Below is a small trained network, with its code and all its weights. Each question gives an input and a class and asks what happens when units are switched off, that is, made to give their printed mean instead of their output.

import numpy as np


def w(rows, s, z=0):
    codes = np.array(rows[::2]) - 128.0
    scale = np.full(codes.shape[1], s)
    scale[-1] = z or s
    return codes * scale


def f(y):
    return np.maximum(y, 0)


def log_softmax(a):
    a = a - a.max(-1, keepdims=True)
    return a - np.log(np.exp(a).sum(-1, keepdims=True))


def net(x, mask):
    res = np.array(x, float).reshape(1, 2) / 4 @ E
    y = f(res @ A[0][:, :-1].T + A[0][:, -1])
    res = res + np.where(mask, y, B[0][:, -1]) @ B[0][:, :-1]
    return log_softmax(res[-1] @ U[:, :-1].T + U[:, -1])


A, B = {}, {}
E = w([
[216,112,122,47,206,125,142,41,132],'x0',
[127,173,218,231,92,80,1,81,135],'x1',
],0.015)
A[0] = w([
[109,128,121,112,133,128,204,150,143,144],'neuron 1',
[96,122,126,112,116,116,174,180,134,201],'neuron 2',
[145,131,168,147,136,124,6,93,135,50],'neuron 3',
[130,132,139,143,131,126,115,157,127,254],'neuron 4',
[133,111,110,122,103,132,167,130,122,136],'neuron 5',
[92,139,139,191,97,119,44,151,128,127],'neuron 6',
[121,147,145,144,160,142,136,107,135,62],'neuron 7',
[130,106,148,151,110,124,111,142,144,105],'neuron 8',
[109,126,92,115,138,137,199,151,122,142],'neuron 9',
[159,128,132,91,160,123,107,52,127,167],'neuron 10',
[210,120,127,121,125,116,129,74,134,163],'neuron 11',
[117,115,164,138,153,130,63,103,127,58],'neuron 12',
[139,135,124,121,116,99,78,120,137,106],'neuron 13',
[104,100,161,149,145,114,118,145,132,105],'neuron 14',
],0.019,0.0067)
B[0] = w([
[203,145,141,155,71,89,140,94,108,201],'neuron 1',
[125,94,94,67,81,129,106,90,132,196],'neuron 2',
[213,141,166,202,61,145,212,119,88,236],'neuron 3',
[55,18,160,158,64,106,99,24,103,171],'neuron 4',
[170,165,112,146,131,104,136,150,115,169],'neuron 5',
[64,219,153,200,140,128,48,180,166,253],'neuron 6',
[123,144,73,93,159,162,135,152,150,136],'neuron 7',
[116,139,115,158,168,150,125,222,81,163],'neuron 8',
[203,126,145,147,78,165,175,177,148,215],'neuron 9',
[101,120,155,128,252,122,158,94,130,207],'neuron 10',
[122,133,123,108,243,139,148,88,124,196],'neuron 11',
[190,139,146,140,107,96,176,159,159,182],'neuron 12',
[145,44,183,175,76,121,166,74,141,166],'neuron 13',
[70,195,120,112,120,151,169,199,103,156],'neuron 14',
],0.025,0.028)
U = w([
[11,101,154,45,227,137,61,66,117,184],'0',
[59,203,197,216,64,130,30,177,122,211],'1',
[196,137,102,117,2,120,116,149,106,120],'2',
[245,197,229,139,174,159,244,79,102,157],'3',
[22,240,135,79,183,88,114,224,103,2],'4',
[158,196,144,149,185,199,56,174,151,21],'5',
],0.0073,0.0036)

Each question gives the input, the list of numbers given to net, and the class t.
The units are the neurons (one row each of A and B). Each row of codes is followed by its name. A weight is (code - 128) times the scale printed after its matrix; where a second scale follows, it is the last column's (A, B and U).
mask holds one flag per neuron, in row order. A switched-off neuron (its flag False) gives its mean, the last column of its row in B, instead of its output. The means were averaged over made-up inputs and are rounded, as every weight is.
A unit's drop is (log p(t) with every unit on - log p(t) with that unit switched off) / (log p(t) with every unit on - log p(t) with every unit switched off).
k most important neurons: the k neurons with the biggest drops, biggest first
drop when u is switched off: that unit's drop, to one decimal
input [7,0], class 0: 2 most important neurons -> (neuron 3; neuron 9)
input [-1,-5], class 2: most important neuron -> (neuron 10)
input [2,0], class 0: 3 most important neurons -> (neuron 3; neuron 9; neuron 1)
input [-1,0], class 1: 3 most important neurons -> (neuron 10; neuron 11; neuron 3)
input [-5,-2], class 2: 3 most important neurons -> (neuron 6; neuron 2; neuron 10)
input [6,0], class 0: 2 most important neurons -> (neuron 3; neuron 9)
input [5,0], class 0: 2 most important neurons -> (neuron 3; neuron 9)
input [-2,-2], class 2: drop when neuron 6 is switched off -> 0.3
input [0,6], class 1: drop when neuron 6 is switched off -> 3.1
input [-1,-1], class 2: drop when neuron 10 is switched off -> 0.3
input [-1,-2], class 2: drop when neuron 11 is switched off -> 0.1
